Here is a tiny trained network, its code and every weight. The questions are about switching its units off for an input and a target symbol, where a switched-off unit gives its printed mean instead of its output.

import numpy as np


def w(rows, s, z=0):
    codes = np.array(rows[::2]) - 128.0
    scale = np.full(codes.shape[1], s)
    scale[-1] = z or s
    return codes * scale


def norm(h):
    return h / np.sqrt((h * h).mean(-1, keepdims=True) + 1e-5)


def f(y):
    return y / 2 * (1 + np.tanh(0.7978845608 * (y + 0.044715 * y**3)))


def softmax(a):
    e = np.exp(a - a.max(-1, keepdims=True))
    return e / e.sum(-1, keepdims=True)


def log_softmax(a):
    a = a - a.max(-1, keepdims=True)
    return a - np.log(np.exp(a).sum(-1, keepdims=True))


def net(x, mask):
    ids = ['αγεζθλμξπσφψω'.index(c) for c in x.split()]
    T = len(ids)
    res = E[ids] + P[:T]
    u = 0
    for l in range(2):
        q, k, v = (norm(res) @ M[l].T for M in (Q, K, V))
        z = softmax(np.where(np.tri(T) > 0, q @ k.T / 4**0.5, -1e9)) @ v
        res = res + np.where(mask[u], z, O[l][:, -1]) @ O[l][:, :-1]
        u += 1
        y = f(norm(res) @ A[l][:, :-1].T + A[l][:, -1])
        res = res + np.where(mask[u : u + 12], y, B[l][:, -1]) @ B[l][:, :-1]
        u += 12
    return log_softmax(norm(res)[-1] @ U[:, :-1].T + U[:, -1])


Q, K, V, O, A, B = {}, {}, {}, {}, {}, {}
E = w([
[77,159,147],'α',
[253,123,156],'γ',
[99,86,206],'ε',
[76,92,77],'ζ',
[84,159,150],'θ',
[137,100,102],'λ',
[85,159,149],'μ',
[113,87,171],'ξ',
[92,157,149],'π',
[146,136,171],'σ',
[192,155,92],'φ',
[128,118,88],'ψ',
[141,215,178],'ω',
],0.022)
P = w([
[213,102,2],'0',
[131,53,182],'1',
[144,64,188],'2',
[150,67,189],'3',
[144,66,187],'4',
[146,70,184],'5',
[150,72,190],'6',
[147,71,184],'7',
[140,69,175],'8',
[137,65,173],'9',
[117,60,151],'10',
],0.0048)
Q[0] = w([
[166,85,87],'0.h1',
[2,101,29],'0.h1',
[134,116,106],'0.h1',
[89,59,49],'0.h1',
],0.0095)
K[0] = w([
[195,121,67],'0.h1',
[1,61,119],'0.h1',
[125,113,94],'0.h1',
[127,67,76],'0.h1',
],0.0095)
V[0] = w([
[81,96,107],'0.h1',
[91,3,192],'0.h1',
[100,135,94],'0.h1',
[173,171,138],'0.h1',
],0.0045)
O[0] = w([
[202,159,138,124],'0.h1',
[212,119,255,254],'0.h1',
[157,156,96,93],'0.h1',
[57,102,106,116],'0.h1',
],0.0043,0.00071)
A[0] = w([
[130,119,111,151],'0.n1',
[186,149,9,67],'0.n2',
[102,181,142,10],'0.n3',
[160,101,166,120],'0.n4',
[139,103,113,63],'0.n5',
[152,138,104,185],'0.n6',
[87,152,77,1],'0.n7',
[42,95,159,102],'0.n8',
[135,176,166,74],'0.n9',
[162,24,84,115],'0.n10',
[83,210,146,121],'0.n11',
[7,145,131,66],'0.n12',
],0.012,0.002)
B[0] = w([
[141,137,122,137],'0.n1',
[49,79,218,194],'0.n2',
[182,115,146,127],'0.n3',
[77,113,96,164],'0.n4',
[146,147,113,140],'0.n5',
[102,157,134,146],'0.n6',
[94,99,111,120],'0.n7',
[61,164,205,156],'0.n8',
[132,75,133,136],'0.n9',
[249,153,58,255],'0.n10',
[189,72,147,149],'0.n11',
[113,129,68,152],'0.n12',
],0.013,0.0082)
Q[1] = w([
[34,39,204],'1.h1',
[167,254,86],'1.h1',
[166,179,212],'1.h1',
[186,155,53],'1.h1',
],0.018)
K[1] = w([
[99,6,117],'1.h1',
[120,241,165],'1.h1',
[178,128,179],'1.h1',
[141,201,114],'1.h1',
],0.021)
V[1] = w([
[202,217,161],'1.h1',
[121,209,203],'1.h1',
[255,83,87],'1.h1',
[107,167,139],'1.h1',
],0.0092)
O[1] = w([
[142,73,191,113],'1.h1',
[152,127,183,41],'1.h1',
[89,8,130,255],'1.h1',
[146,158,140,89],'1.h1',
],0.013,0.008)
A[1] = w([
[76,163,92,93],'1.n1',
[119,93,123,130],'1.n2',
[72,122,248,5],'1.n3',
[217,153,173,181],'1.n4',
[136,153,76,50],'1.n5',
[4,106,156,165],'1.n6',
[46,93,76,54],'1.n7',
[68,25,104,155],'1.n8',
[105,145,132,109],'1.n9',
[98,171,16,41],'1.n10',
[154,129,12,195],'1.n11',
[93,180,77,61],'1.n12',
],0.013,0.0026)
B[1] = w([
[172,152,118,142],'1.n1',
[141,159,116,155],'1.n2',
[41,93,65,147],'1.n3',
[153,181,174,142],'1.n4',
[128,126,93,129],'1.n5',
[123,22,167,175],'1.n6',
[186,121,215,174],'1.n7',
[127,253,98,246],'1.n8',
[123,115,142,126],'1.n9',
[150,175,48,157],'1.n10',
[66,48,170,205],'1.n11',
[155,166,98,140],'1.n12',
],0.018,0.011)
U = w([
[139,162,74,5],'α',
[86,170,142,58],'γ',
[65,124,117,20],'ε',
[187,116,241,162],'ζ',
[161,157,64,39],'θ',
[46,79,174,213],'λ',
[138,159,82,2],'μ',
[142,20,69,237],'ξ',
[45,168,5,95],'π',
[103,184,148,155],'σ',
[143,240,105,145],'φ',
[249,141,138,105],'ψ',
[94,197,142,96],'ω',
],0.017,0.0038)

Each question gives the input, a string of symbols that net reads in full, and the target symbol t.
The units are the heads (4 rows each of Q, K, V and O) and the neurons (one row each of A and B). Each row of codes is followed by its name. A weight is (code - 128) times the scale printed after its matrix; where a second scale follows, it is the last column's (O, A, B and U).
mask holds one flag per unit, layer by layer, with each layer's heads first. A switched-off unit (its flag False) gives its mean, the last column of its rows in O or B, instead of its output. The means were averaged over made-up inputs and are rounded, as every weight is.
A unit's drop is (log p(t) with every unit on - log p(t) with that unit switched off) / (log p(t) with every unit on - log p(t) with every unit switched off).
The circuit of an input: a set's keep is (log p(t) with only the set's units on - log p(t) with every unit switched off) / (log p(t) with every unit on - log p(t) with every unit switched off). Starting from the 12 units with the biggest drops (on a tie, the unit counted first), units are removed one at a time, each time the one whose removal leaves the highest keep (on an exact tie, the one counted first), for as long as the keep stays at least 0.8.
units of the circuit, in order: the units of the circuit, biggest drop first
k most important neurons: the k neurons with the biggest drops, biggest first
k most important neurons of layer l: the k neurons of layer l with the biggest drops, biggest first
input ζ φ λ φ φ φ, target ζ: units of the circuit, in order : (1.n7, 0.n10, 0.n2, 1.h1)
input φ φ λ λ φ ω φ φ γ σ μ, target φ: most important neuron : (0.n10)
input σ ε λ λ ξ ω λ ζ λ ω, target ζ: 3 most important neurons : (0.n2, 1.n11, 0.n10)
input ζ λ ε ω σ γ ξ, target ζ: 4 most important neurons : (0.n10, 1.n7, 0.n2, 1.n6)
input ζ ε φ ζ α θ, target ζ: 2 most important neurons of layer 0 : (0.n2, 0.n12)
input ζ ζ φ π, target ζ: 3 most important neurons of layer 0 : (0.n2, 0.n10, 0.n8)
input φ φ λ γ φ λ φ μ, target φ: 3 most important neurons : (0.n2, 0.n10, 0.n11)
input π ψ σ ε ω ψ λ φ, target π: 2 most important neurons : (0.n10, 0.n2)
input φ γ ψ φ π, target φ: 4 most important neurons : (0.n2, 0.n10, 0.n11, 0.n8)
input φ λ ξ ξ, target φ: units of the circuit, in order : (1.h1, 0.n10, 1.n11)
input φ λ λ λ θ, target φ: 4 most important neurons of layer 0 : (0.n2, 0.n10, 0.n11, 0.n8)
input ψ λ ε λ φ γ λ φ φ θ, target ψ: 4 most important neurons : (0.n2, 0.n10, 0.n8, 1.n7)
input ζ λ λ λ φ λ ε μ, target ζ: 4 most important neurons : (1.n7, 0.n2, 0.n10, 1.n6)
input ζ λ γ π φ, target ζ: 4 most important neurons of layer 0 : (0.n10, 0.n2, 0.n8, 0.n4)
input π π ω ω σ φ σ ε λ λ φ, target π: 4 most important neurons of layer 0 : (0.n8, 0.n2, 0.n11, 0.n12)
input π ε λ π α λ π, target π: units of the circuit, in order : (0.n12)
input φ σ θ, target φ: 4 most important neurons : (0.n10, 0.n2, 0.n11, 1.n11)
input ζ ζ φ φ α λ λ α, target ζ: 3 most important neurons : (1.n7, 0.n10, 0.n2)
input ζ φ ω ω θ λ λ θ, target ζ: 4 most important neurons : (1.n7, 0.n8, 0.n2, 0.n10)
input λ λ ζ λ ω σ φ λ ω α φ, target λ: units of the circuit, in order : (0.n2)
input ζ μ ψ λ ω θ π, target ζ: 4 most important neurons : (1.n7, 0.n2, 1.n6, 0.n8)
input λ π λ ζ, target π: 2 most important neurons of layer 1 : (1.n8, 1.n11)
input φ λ φ π, target φ: 4 most important neurons : (0.n2, 0.n11, 0.n8, 1.n11)
input λ γ λ ζ, target π: 3 most important neurons : (0.n2, 1.n8, 0.n8)
input λ φ ζ ξ ζ φ σ ε λ ω, target ζ: 3 most important neurons of layer 0 : (0.n10, 0.n11, 0.n2)
input ζ ζ σ φ ε λ λ γ σ φ α, target ζ: 3 most important neurons : (1.n7, 0.n8, 0.n10)
input φ λ φ, target φ: 3 most important neurons of layer 0 : (0.n11, 0.n10, 0.n8)
input φ λ α, target φ: 3 most important neurons of layer 0 : (0.n10, 0.n2, 0.n11)
input φ ζ φ α λ λ π ε σ φ, target φ: 3 most important neurons of layer 0 : (0.n8, 0.n11, 0.n10)
